Below are the code and all the weights of a small trained network. Each question names an input and a target symbol and asks about switching units off, where a switched-off unit gives its printed mean instead of its output.

import numpy as np


def w(rows, s, z=0):
    codes = np.array(rows[::2]) - 128.0
    scale = np.full(codes.shape[1], s)
    scale[-1] = z or s
    return codes * scale


def norm(h):
    return h / np.sqrt((h * h).mean(-1, keepdims=True) + 1e-5)


def softmax(a):
    e = np.exp(a - a.max(-1, keepdims=True))
    return e / e.sum(-1, keepdims=True)


def log_softmax(a):
    a = a - a.max(-1, keepdims=True)
    return a - np.log(np.exp(a).sum(-1, keepdims=True))


def net(x, mask):
    ids = ['ΛΣΩαδημπτφ'.index(c) for c in x.split()]
    T = len(ids)
    res = E[ids] + P[:T]
    u = 0
    for l in range(3):
        r = norm(res)
        for j in range(2):
            rows = slice(4 * j, 4 * j + 4)
            q, k, v = (r @ M[l][rows].T for M in (Q, K, V))
            z = softmax(np.where(np.tri(T) > 0, q @ k.T / 4**0.5, -1e9)) @ v
            o = O[l][rows]
            res = res + np.where(mask[u + j], z, o[:, -1]) @ o[:, :-1]
        u += 2
    return log_softmax(norm(res)[-1] @ U[:, :-1].T + U[:, -1])


Q, K, V, O = {}, {}, {}, {}
E = w([
[136,47,79,131,117,138,113],'Λ',
[166,90,88,153,177,170,158],'Σ',
[120,127,129,64,100,213,64],'Ω',
[92,142,162,251,133,151,110],'α',
[96,83,122,152,187,170,76],'δ',
[158,193,149,146,55,79,130],'η',
[128,38,158,150,53,202,162],'μ',
[154,186,59,145,165,145,81],'π',
[162,182,167,131,135,211,146],'τ',
[213,121,158,106,221,98,125],'φ',
],0.0022)
P = w([
[124,132,128,126,126,122,130],'0',
[142,97,113,157,132,253,128],'1',
[147,129,132,135,127,134,107],'2',
[142,96,133,134,163,191,140],'3',
[142,129,146,152,120,132,98],'4',
[110,138,91,99,105,117,161],'5',
],0.013)
Q[0] = w([
[86,173,78,128,58,139,135],'L0H0',
[164,70,172,153,163,183,106],'L0H0',
[144,88,121,123,154,8,137],'L0H0',
[145,102,119,113,103,157,117],'L0H0',
[106,100,149,140,141,174,170],'L0H1',
[135,121,118,134,183,102,137],'L0H1',
[69,155,82,109,167,183,196],'L0H1',
[140,148,112,132,108,137,164],'L0H1',
],0.017)
K[0] = w([
[99,211,139,70,127,114,201],'L0H0',
[194,108,188,199,167,100,7],'L0H0',
[125,29,81,136,145,156,210],'L0H0',
[111,212,140,72,143,150,138],'L0H0',
[169,110,129,191,157,166,53],'L0H1',
[110,96,155,144,81,125,101],'L0H1',
[199,54,135,174,117,226,98],'L0H1',
[132,147,117,110,143,176,125],'L0H1',
],0.012)
V[0] = w([
[131,157,62,64,90,186,129],'L0H0',
[123,98,102,103,73,67,132],'L0H0',
[163,80,149,96,128,106,98],'L0H0',
[128,161,98,161,90,101,86],'L0H0',
[217,108,178,109,127,133,160],'L0H1',
[144,199,103,86,156,123,46],'L0H1',
[57,144,247,62,80,174,67],'L0H1',
[65,29,81,119,176,121,59],'L0H1',
],0.015)
O[0] = w([
[158,69,104,87,138,135,31,145],'L0H0',
[157,99,169,70,139,66,176,38],'L0H0',
[133,182,188,166,158,127,125,165],'L0H0',
[143,150,113,55,191,161,133,254],'L0H0',
[240,160,130,153,95,125,101,193],'L0H1',
[35,190,166,91,121,131,59,85],'L0H1',
[98,51,224,83,16,254,105,87],'L0H1',
[56,25,219,157,212,59,136,133],'L0H1',
],0.0093,0.0044)
Q[1] = w([
[106,120,75,14,14,4,70],'L1H0',
[123,93,203,131,144,176,170],'L1H0',
[131,73,119,148,118,54,120],'L1H0',
[194,80,135,94,153,143,102],'L1H0',
[103,128,127,205,179,191,145],'L1H1',
[74,111,106,40,42,61,186],'L1H1',
[150,214,156,197,166,198,171],'L1H1',
[117,210,164,151,193,214,126],'L1H1',
],0.014)
K[1] = w([
[153,252,162,150,189,200,70],'L1H0',
[56,92,112,138,114,136,144],'L1H0',
[137,125,162,145,186,115,94],'L1H0',
[138,65,173,121,165,174,173],'L1H0',
[126,111,81,56,109,85,210],'L1H1',
[147,131,176,181,206,201,81],'L1H1',
[130,88,111,135,65,49,128],'L1H1',
[91,81,42,109,94,113,127],'L1H1',
],0.016)
V[1] = w([
[88,145,151,193,93,78,128],'L1H0',
[184,126,171,82,170,147,251],'L1H0',
[124,92,184,150,158,84,105],'L1H0',
[200,115,148,95,123,70,36],'L1H0',
[35,110,108,117,119,180,125],'L1H1',
[147,130,178,196,80,98,105],'L1H1',
[89,207,104,142,150,158,189],'L1H1',
[121,107,79,175,56,168,120],'L1H1',
],0.02)
O[1] = w([
[106,163,60,103,155,244,103,72],'L1H0',
[28,19,178,60,80,19,91,243],'L1H0',
[123,206,115,51,186,104,73,73],'L1H0',
[146,245,230,192,197,115,93,7],'L1H0',
[189,100,30,123,36,143,176,107],'L1H1',
[133,124,131,197,159,178,33,84],'L1H1',
[119,73,134,125,112,215,250,255],'L1H1',
[104,79,44,217,116,113,122,142],'L1H1',
],0.011,0.0082)
Q[2] = w([
[97,129,147,122,104,99,168],'L2H0',
[173,115,147,56,127,125,117],'L2H0',
[177,114,178,96,93,175,98],'L2H0',
[120,4,94,137,224,111,160],'L2H0',
[230,144,98,110,152,74,92],'L2H1',
[74,154,147,164,167,125,64],'L2H1',
[179,32,146,98,179,140,140],'L2H1',
[91,126,125,196,80,93,143],'L2H1',
],0.02)
K[2] = w([
[84,158,129,121,126,69,146],'L2H0',
[171,179,167,55,112,140,136],'L2H0',
[179,142,202,86,100,163,93],'L2H0',
[208,109,117,188,179,109,254],'L2H0',
[224,108,112,116,161,44,101],'L2H1',
[68,177,171,161,148,132,43],'L2H1',
[185,6,142,116,148,166,105],'L2H1',
[97,121,101,207,54,93,136],'L2H1',
],0.018)
V[2] = w([
[115,152,135,103,103,126,113],'L2H0',
[75,123,151,116,112,184,148],'L2H0',
[125,176,71,158,120,124,109],'L2H0',
[126,72,98,165,189,126,188],'L2H0',
[80,13,187,90,182,41,181],'L2H1',
[137,8,52,98,31,109,152],'L2H1',
[135,129,162,96,86,171,163],'L2H1',
[70,132,80,158,136,197,222],'L2H1',
],0.015)
O[2] = w([
[125,138,116,121,113,149,122,116],'L2H0',
[175,123,123,112,108,141,97,165],'L2H0',
[100,142,88,126,171,124,93,86],'L2H0',
[142,83,186,145,172,82,119,170],'L2H0',
[114,175,105,213,120,238,109,193],'L2H1',
[75,249,133,142,205,101,131,254],'L2H1',
[150,142,184,105,155,138,136,171],'L2H1',
[152,107,152,109,216,135,69,193],'L2H1',
],0.013,0.0073)
U = w([
[57,88,223,61,156,9,122,39],'Λ',
[172,125,75,222,242,49,132,100],'Σ',
[99,171,167,31,16,183,61,118],'Ω',
[76,12,48,119,91,135,224,4],'α',
[48,152,120,142,218,253,82,142],'δ',
[140,233,204,180,101,152,228,150],'η',
[65,123,135,249,60,89,38,153],'μ',
[152,194,54,7,192,104,138,178],'π',
[223,181,37,151,35,96,116,250],'τ',
[231,21,195,124,140,182,106,148],'φ',
],0.0061,0.0012)

Each question gives the input, a string of symbols that net reads in full, and the target symbol t.
The units are the heads (4 rows each of Q, K, V and O). Each row of codes is followed by its name. A weight is (code - 128) times the scale printed after its matrix; where a second scale follows, it is the last column's (O and U).
mask holds one flag per head, layer by layer. A switched-off head (its flag False) gives its mean, the last column of its rows in O, instead of its output. The means were averaged over made-up inputs and are rounded, as every weight is.
A unit's drop is (log p(t) with every unit on - log p(t) with that unit switched off) / (log p(t) with every unit on - log p(t) with every unit switched off).
The circuit of an input: a set's keep is (log p(t) with only the set's units on - log p(t) with every unit switched off) / (log p(t) with every unit on - log p(t) with every unit switched off). Starting from all 6 units, units are removed one at a time, each time the one whose removal leaves the highest keep (on an exact tie, the one counted first), for as long as the keep stays at least 0.8.
units of the circuit, in order: the units of the circuit, biggest drop first
most important unit: the unit with the biggest drop
which heads matter: for each layer, one digit per head in row order, 1 if its drop is at least 0.15 and else 0, layers parted by /
drop when u is switched off: that unit's drop, to one decimal
input π φ Ω, target π: which heads matter -> 01 / 11 / 01
input φ Σ μ τ Ω μ, target μ: units of the circuit, in order -> (L0H1; L1H1; L2H1; L0H0)
input η δ φ α, target Λ: units of the circuit, in order -> (L0H0; L1H0)
input μ μ Σ η η, target μ: most important unit -> L1H1
input φ η φ τ, target δ: units of the circuit, in order -> (L1H0; L0H0; L1H1)
input π δ Σ, target π: which heads matter -> 01 / 11 / 01
input φ τ Λ α, target δ: which heads matter -> 10 / 10 / 01
input Ω μ μ Σ φ φ, target μ: which heads matter -> 11 / 01 / 01
input π φ τ, target π: units of the circuit, in order -> (L0H1; L2H1; L1H0)
input Λ π π Λ, target Ω: units of the circuit, in order -> (L2H1; L1H1; L0H1; L1H0)
input Ω φ μ μ Σ α, target μ: units of the circuit, in order -> (L0H1; L1H1)
input φ α τ, target φ: units of the circuit, in order -> (L2H1; L0H1; L1H1; L1H0)
input η Λ α φ, target Λ: which heads matter -> 11 / 10 / 00
input φ η φ δ η, target φ: units of the circuit, in order -> (L2H1; L0H1; L1H1; L0H0)
input μ Λ τ π π, target μ: units of the circuit, in order -> (L1H1; L0H1; L2H1)
input φ π φ π η η, target δ: most important unit -> L0H0
input Λ φ α η, target Ω: units of the circuit, in order -> (L2H1; L0H1; L1H0; L1H1)
input π π η α Λ, target π: units of the circuit, in order -> (L0H1; L1H0; L2H1)
input η φ δ, target η: which heads matter -> 11 / 10 / 01
input π α α, target π: most important unit -> L0H1
input μ Ω α, target μ: which heads matter -> 01 / 01 / 00
input μ φ η π φ, target μ: units of the circuit, in order -> (L1H1; L0H1)
input Ω μ α Ω, target τ: units of the circuit, in order -> (L1H1; L0H0; L2H1)
input δ α δ π Σ Σ, target π: units of the circuit, in order -> (L0H1; L1H0)
input δ τ η Σ μ, target δ: which heads matter -> 01 / 00 / 01
input Ω φ μ η τ δ, target μ: drop when L0H0 is switched off -> 0.3
input Λ η π Λ, target Ω: drop when L2H0 is switched off -> 0.1
input Ω Λ Λ δ Λ φ, target Ω: most important unit -> L0H0
input η Ω π, target η: drop when L0H0 is switched off -> 0.3
input τ Λ Ω, target τ: drop when L0H1 is switched off -> 0.3
